Here is a tiny trained network, its code and every weight. The questions are about switching its units off for an input and a class, where a switched-off unit gives its printed mean instead of its output.

import numpy as np


def w(rows, s, z=0):
    codes = np.array(rows[::2]) - 128.0
    scale = np.full(codes.shape[1], s)
    scale[-1] = z or s
    return codes * scale


def norm(h):
    return h / np.sqrt((h * h).mean(-1, keepdims=True) + 1e-5)


def f(y):
    return y / 2 * (1 + np.tanh(0.7978845608 * (y + 0.044715 * y**3)))


def log_softmax(a):
    a = a - a.max(-1, keepdims=True)
    return a - np.log(np.exp(a).sum(-1, keepdims=True))


def net(x, mask):
    res = np.array(x, float).reshape(1, 4) / 4 @ E
    u = 0
    for l in range(3):
        y = f(norm(res) @ A[l][:, :-1].T + A[l][:, -1])
        res = res + np.where(mask[u : u + 3], y, B[l][:, -1]) @ B[l][:, :-1]
        u += 3
    return log_softmax(norm(res)[-1] @ U[:, :-1].T + U[:, -1])


A, B = {}, {}
E = w([
[94,179,225],'x0',
[189,253,220],'x1',
[161,154,66],'x2',
[122,106,103],'x3',
],0.0063)
A[0] = w([
[232,58,142,154],'L0N1',
[194,164,2,213],'L0N2',
[58,134,41,249],'L0N3',
],0.0079,0.0019)
B[0] = w([
[185,95,85,158],'L0N1',
[252,244,189,252],'L0N2',
[82,49,233,223],'L0N3',
],0.011,0.0036)
A[1] = w([
[135,203,254,193],'L1N1',
[134,157,108,127],'L1N2',
[75,242,154,2],'L1N3',
],0.008,0.0035)
B[1] = w([
[132,95,57,254],'L1N1',
[175,150,53,127],'L1N2',
[132,2,185,149],'L1N3',
],0.013,0.0073)
A[2] = w([
[207,78,222,35],'L2N1',
[2,101,92,254],'L2N2',
[167,109,154,60],'L2N3',
],0.0091,0.0021)
B[2] = w([
[132,4,136,204],'L2N1',
[115,164,198,252],'L2N2',
[122,40,119,147],'L2N3',
],0.013,0.004)
U = w([
[181,119,188,115],'0',
[247,119,47,15],'1',
[197,250,189,255],'2',
],0.012,0.002)

Each question gives the input, the list of numbers given to net, and the class t.
The units are the neurons (one row each of A and B). Each row of codes is followed by its name. A weight is (code - 128) times the scale printed after its matrix; where a second scale follows, it is the last column's (A, B and U).
mask holds one flag per neuron, layer by layer. A switched-off neuron (its flag False) gives its mean, the last column of its row in B, instead of its output. The means were averaged over made-up inputs and are rounded, as every weight is.
A unit's drop is (log p(t) with every unit on - log p(t) with that unit switched off) / (log p(t) with every unit on - log p(t) with every unit switched off).
The circuit of an input: a set's keep is (log p(t) with only the set's units on - log p(t) with every unit switched off) / (log p(t) with every unit on - log p(t) with every unit switched off). Starting from all 9 units, units are removed one at a time, each time the one whose removal leaves the highest keep (on an exact tie, the one counted first), for as long as the keep stays at least 0.8.
units of the circuit, in order: the units of the circuit, biggest drop first
most important unit: the unit with the biggest drop
k most important neurons: the k neurons with the biggest drops, biggest first
top k neurons in layer l: the k neurons of layer l with the biggest drops, biggest first
drop of u: that unit's drop, to one decimal
input [6,5,6,6], class 1: units of the circuit, in order => L1N1, L0N2
input [3,7,7,-1], class 1: 3 most important neurons => L2N2, L1N1, L1N3
input [6,7,-4,2], class 0: most important unit => L1N3
input [2,-7,-1,-4], class 2: units of the circuit, in order => L2N2, L1N3, L1N1
input [8,2,0,-5], class 0: 3 most important neurons => L1N3, L0N2, L0N3
input [-5,-7,-1,-4], class 0: units of the circuit, in order => L0N3, L1N1
input [5,-6,0,0], class 2: units of the circuit, in order => L2N2, L1N3, L2N1
input [1,-3,-3,8], class 2: 3 most important neurons => L0N2, L2N2, L1N3
input [6,5,-3,-7], class 0: 3 most important neurons => L1N3, L0N1, L0N2
input [0,6,-8,-1], class 1: 3 most important neurons => L0N3, L1N1, L2N2
input [8,5,-2,-7], class 0: top 2 neurons in layer 0 => L0N1, L0N2
input [6,-5,-2,6], class 2: drop of L2N2 => 0.3
input [-4,2,3,7], class 2: drop of L0N2 => 0.9
input [1,8,3,-3], class 1: drop of L0N2 => 0.2
input [4,6,6,-6], class 1: top neuron in layer 2 => L2N2
input [4,-7,0,3], class 2: top 2 neurons in layer 0 => L0N2, L0N1
